Below is a small trained network, with its code and all its weights. Each question gives an input and a target symbol and asks what happens when units are switched off, that is, made to give their printed mean instead of their output.

import numpy as np


def w(rows, s, z=0):
    codes = np.array(rows[::2]) - 128.0
    scale = np.full(codes.shape[1], s)
    scale[-1] = z or s
    return codes * scale


def f(y):
    return np.maximum(y, 0)


def softmax(a):
    e = np.exp(a - a.max(-1, keepdims=True))
    return e / e.sum(-1, keepdims=True)


def log_softmax(a):
    a = a - a.max(-1, keepdims=True)
    return a - np.log(np.exp(a).sum(-1, keepdims=True))


def net(x, mask):
    ids = ['βεηθλμξστφψω'.index(c) for c in x.split()]
    T = len(ids)
    res = E[ids] + P[:T]
    u = 0
    for l in range(2):
        r = res
        for j in range(2):
            rows = slice(3 * j, 3 * j + 3)
            q, k, v = (r @ M[l][rows].T for M in (Q, K, V))
            z = softmax(np.where(np.tri(T) > 0, q @ k.T / 3**0.5, -1e9)) @ v
            o = O[l][rows]
            res = res + np.where(mask[u + j], z, o[:, -1]) @ o[:, :-1]
        u += 2
        y = f(res @ A[l][:, :-1].T + A[l][:, -1])
        res = res + np.where(mask[u : u + 8], y, B[l][:, -1]) @ B[l][:, :-1]
        u += 8
    return log_softmax(res[-1] @ U[:, :-1].T + U[:, -1])


Q, K, V, O, A, B = {}, {}, {}, {}, {}, {}
E = w([
[73,86,59,137,199],'β',
[231,140,128,18,120],'ε',
[160,143,196,100,6],'η',
[149,60,61,224,138],'θ',
[49,140,160,148,36],'λ',
[99,161,182,59,44],'μ',
[232,71,134,146,95],'ξ',
[20,165,95,73,145],'σ',
[147,63,159,206,38],'τ',
[60,101,115,228,76],'φ',
[162,96,73,78,188],'ψ',
[108,153,109,3,163],'ω',
],0.0028)
P = w([
[125,122,100,106,90],'0',
[153,223,210,247,252],'1',
[112,69,88,89,82],'2',
[203,225,211,230,248],'3',
[99,32,69,80,68],'4',
[206,238,109,245,218],'5',
],0.0028)
Q[0] = w([
[156,106,153,155,143],'0.h1',
[38,35,50,31,50],'0.h1',
[226,255,132,54,171],'0.h1',
[105,164,153,142,116],'0.h2',
[102,175,168,103,124],'0.h2',
[151,33,138,91,170],'0.h2',
],0.0064)
K[0] = w([
[141,126,103,166,130],'0.h1',
[50,117,130,75,78],'0.h1',
[117,78,118,254,172],'0.h1',
[154,93,90,156,147],'0.h2',
[118,90,106,151,169],'0.h2',
[121,161,156,85,103],'0.h2',
],0.0091)
V[0] = w([
[159,52,214,65,143],'0.h1',
[170,159,133,164,159],'0.h1',
[223,164,102,121,143],'0.h1',
[143,135,52,192,145],'0.h2',
[248,130,113,144,146],'0.h2',
[15,132,28,165,138],'0.h2',
],0.0018)
O[0] = w([
[174,160,112,68,117,30],'0.h1',
[182,203,186,161,162,222],'0.h1',
[207,231,97,176,142,248],'0.h1',
[128,107,115,165,179,254],'0.h2',
[174,181,108,177,228,219],'0.h2',
[36,2,109,169,133,228],'0.h2',
],0.0012,6.1e-05)
A[0] = w([
[98,152,129,154,126,132],'0.n1',
[76,98,84,6,140,235],'0.n2',
[135,150,111,167,191,87],'0.n3',
[209,96,120,60,44,206],'0.n4',
[56,164,131,81,13,175],'0.n5',
[82,62,98,168,43,214],'0.n6',
[116,157,41,166,99,246],'0.n7',
[194,158,136,167,123,93],'0.n8',
],0.014,0.0013)
B[0] = w([
[176,172,133,78,138,154],'0.n1',
[66,158,6,87,132,255],'0.n2',
[131,177,168,110,74,214],'0.n3',
[222,130,116,168,24,214],'0.n4',
[24,156,195,116,56,203],'0.n5',
[159,49,200,50,162,219],'0.n6',
[168,126,131,72,191,211],'0.n7',
[108,187,131,42,150,189],'0.n8',
],0.017,0.0026)
Q[1] = w([
[146,98,97,136,122],'1.h1',
[117,161,108,151,146],'1.h1',
[93,61,96,94,85],'1.h1',
[159,142,144,97,123],'1.h2',
[165,202,137,4,121],'1.h2',
[111,122,149,122,120],'1.h2',
],0.04)
K[1] = w([
[173,119,84,118,131],'1.h1',
[96,176,98,163,147],'1.h1',
[142,68,69,4,75],'1.h1',
[147,71,133,117,101],'1.h2',
[133,24,55,24,69],'1.h2',
[111,139,160,121,117],'1.h2',
],0.017)
V[1] = w([
[117,182,38,139,105],'1.h1',
[29,156,175,130,137],'1.h1',
[168,153,197,143,23],'1.h1',
[213,65,141,134,221],'1.h2',
[115,93,252,96,116],'1.h2',
[235,140,145,187,50],'1.h2',
],0.016)
O[1] = w([
[94,190,57,156,110,156],'1.h1',
[65,131,160,39,134,141],'1.h1',
[114,128,203,164,12,158],'1.h1',
[97,33,131,36,61,6],'1.h2',
[122,185,90,148,11,117],'1.h2',
[226,134,40,55,153,52],'1.h2',
],0.012,0.013)
A[1] = w([
[173,34,195,50,205,49],'1.n1',
[129,219,86,113,120,50],'1.n2',
[103,104,123,50,30,42],'1.n3',
[173,108,159,128,226,6],'1.n4',
[124,107,12,33,195,173],'1.n5',
[110,74,218,30,126,172],'1.n6',
[149,129,2,106,113,177],'1.n7',
[39,188,151,75,79,68],'1.n8',
],0.0099,0.0018)
B[1] = w([
[151,7,129,223,77,188],'1.n1',
[188,105,97,175,159,214],'1.n2',
[161,149,238,108,195,196],'1.n3',
[188,116,195,49,108,213],'1.n4',
[70,248,158,180,50,203],'1.n5',
[87,161,46,142,220,190],'1.n6',
[109,101,59,31,141,188],'1.n7',
[99,59,75,74,90,252],'1.n8',
],0.015,0.021)
U = w([
[157,178,123,206,220,119],'β',
[150,159,226,122,184,64],'ε',
[211,134,186,147,46,34],'η',
[186,95,104,38,130,87],'θ',
[45,160,227,245,111,111],'λ',
[100,122,139,71,234,81],'μ',
[173,111,30,110,191,29],'ξ',
[164,27,145,170,172,254],'σ',
[146,76,53,194,2,138],'τ',
[108,237,116,86,119,238],'φ',
[34,86,36,131,183,119],'ψ',
[80,71,178,68,37,127],'ω',
],0.0028,0.0034)

Each question gives the input, a string of symbols that net reads in full, and the target symbol t.
The units are the heads (3 rows each of Q, K, V and O) and the neurons (one row each of A and B). Each row of codes is followed by its name. A weight is (code - 128) times the scale printed after its matrix; where a second scale follows, it is the last column's (O, A, B and U).
mask holds one flag per unit, layer by layer, with each layer's heads first. A switched-off unit (its flag False) gives its mean, the last column of its rows in O or B, instead of its output. The means were averaged over made-up inputs and are rounded, as every weight is.
A unit's drop is (log p(t) with every unit on - log p(t) with that unit switched off) / (log p(t) with every unit on - log p(t) with every unit switched off).
The circuit of an input: a set's keep is (log p(t) with only the set's units on - log p(t) with every unit switched off) / (log p(t) with every unit on - log p(t) with every unit switched off). Starting from the 12 units with the biggest drops (on a tie, the unit counted first), units are removed one at a time, each time the one whose removal leaves the highest keep (on an exact tie, the one counted first), for as long as the keep stays at least 0.8.
circuit, biggest first: the units of the circuit, biggest drop first
k most important neurons: the k neurons with the biggest drops, biggest first
k most important neurons of layer l: the k neurons of layer l with the biggest drops, biggest first
which heads matter: for each layer, one digit per head in row order, 1 if its drop is at least 0.15 and else 0, layers parted by /
input λ λ ψ ψ μ λ, target β: 2 most important neurons => (0.n6, 0.n2)
input σ μ λ θ, target τ: circuit, biggest first => (0.n6, 0.n5, 1.h2, 1.n3)
input θ ψ λ μ ψ ω, target σ: 3 most important neurons => (0.n2, 1.n1, 0.n4)
input μ ψ λ ψ σ, target ψ: circuit, biggest first => (0.n2, 0.n5, 1.h1, 1.n8)
input ψ ψ ε σ η λ, target ξ: circuit, biggest first => (0.n4, 1.h2, 1.n2)
input μ λ ξ β, target φ: circuit, biggest first => (1.n5, 0.n4, 1.h2)
input ψ λ ψ ε, target σ: 3 most important neurons of layer 0 => (0.n2, 0.n4, 0.n5)
input ψ β σ σ η ψ, target ξ: circuit, biggest first => (0.n4, 1.h2, 1.n2)
input ψ φ ψ ξ ψ η, target σ: 3 most important neurons => (0.n2, 1.n1, 0.n4)
input φ σ ψ ψ μ ψ, target β: which heads matter => 00 / 01
input σ λ φ φ, target ω: which heads matter => 00 / 01
input λ ψ ψ ψ ξ, target θ: 3 most important neurons => (0.n4, 0.n6, 1.n7)
input ψ λ σ μ η, target η: which heads matter => 00 / 11
input φ η λ τ, target τ: circuit, biggest first => (0.n5, 0.n6, 1.h2, 1.n3)
input λ η λ ω μ, target τ: 2 most important neurons => (0.n2, 0.n5)
input ψ β ψ τ σ λ, target λ: circuit, biggest first => (0.n2, 0.n6, 1.h2)
input η μ φ, target μ: 4 most important neurons => (0.n6, 1.n3, 1.n6, 0.n5)
input λ η σ φ φ, target μ: 4 most important neurons => (1.n3, 1.n6, 0.n6, 0.n5)
input ψ ψ ε λ μ, target τ: 3 most important neurons => (0.n2, 0.n6, 0.n5)
input η λ θ ψ, target μ: 2 most important neurons => (1.n3, 0.n6)
input φ λ λ σ η σ, target ξ: 3 most important neurons => (0.n4, 0.n5, 0.n6)
input λ η ψ σ ε, target ξ: 3 most important neurons => (0.n4, 1.n7, 0.n2)
input ψ ψ ω ξ η, target η: 3 most important neurons of layer 0 => (0.n6, 0.n4, 0.n5)
input ψ ψ σ ψ, target λ: 2 most important neurons of layer 0 => (0.n2, 0.n5)
input ξ ψ β μ, target ψ: most important neuron => (0.n2)
input ψ σ ψ ψ μ ξ, target β: 4 most important neurons => (0.n6, 0.n2, 0.n5, 0.n4)
input σ λ λ η ψ τ, target σ: 4 most important neurons => (0.n2, 1.n1, 0.n4, 0.n5)
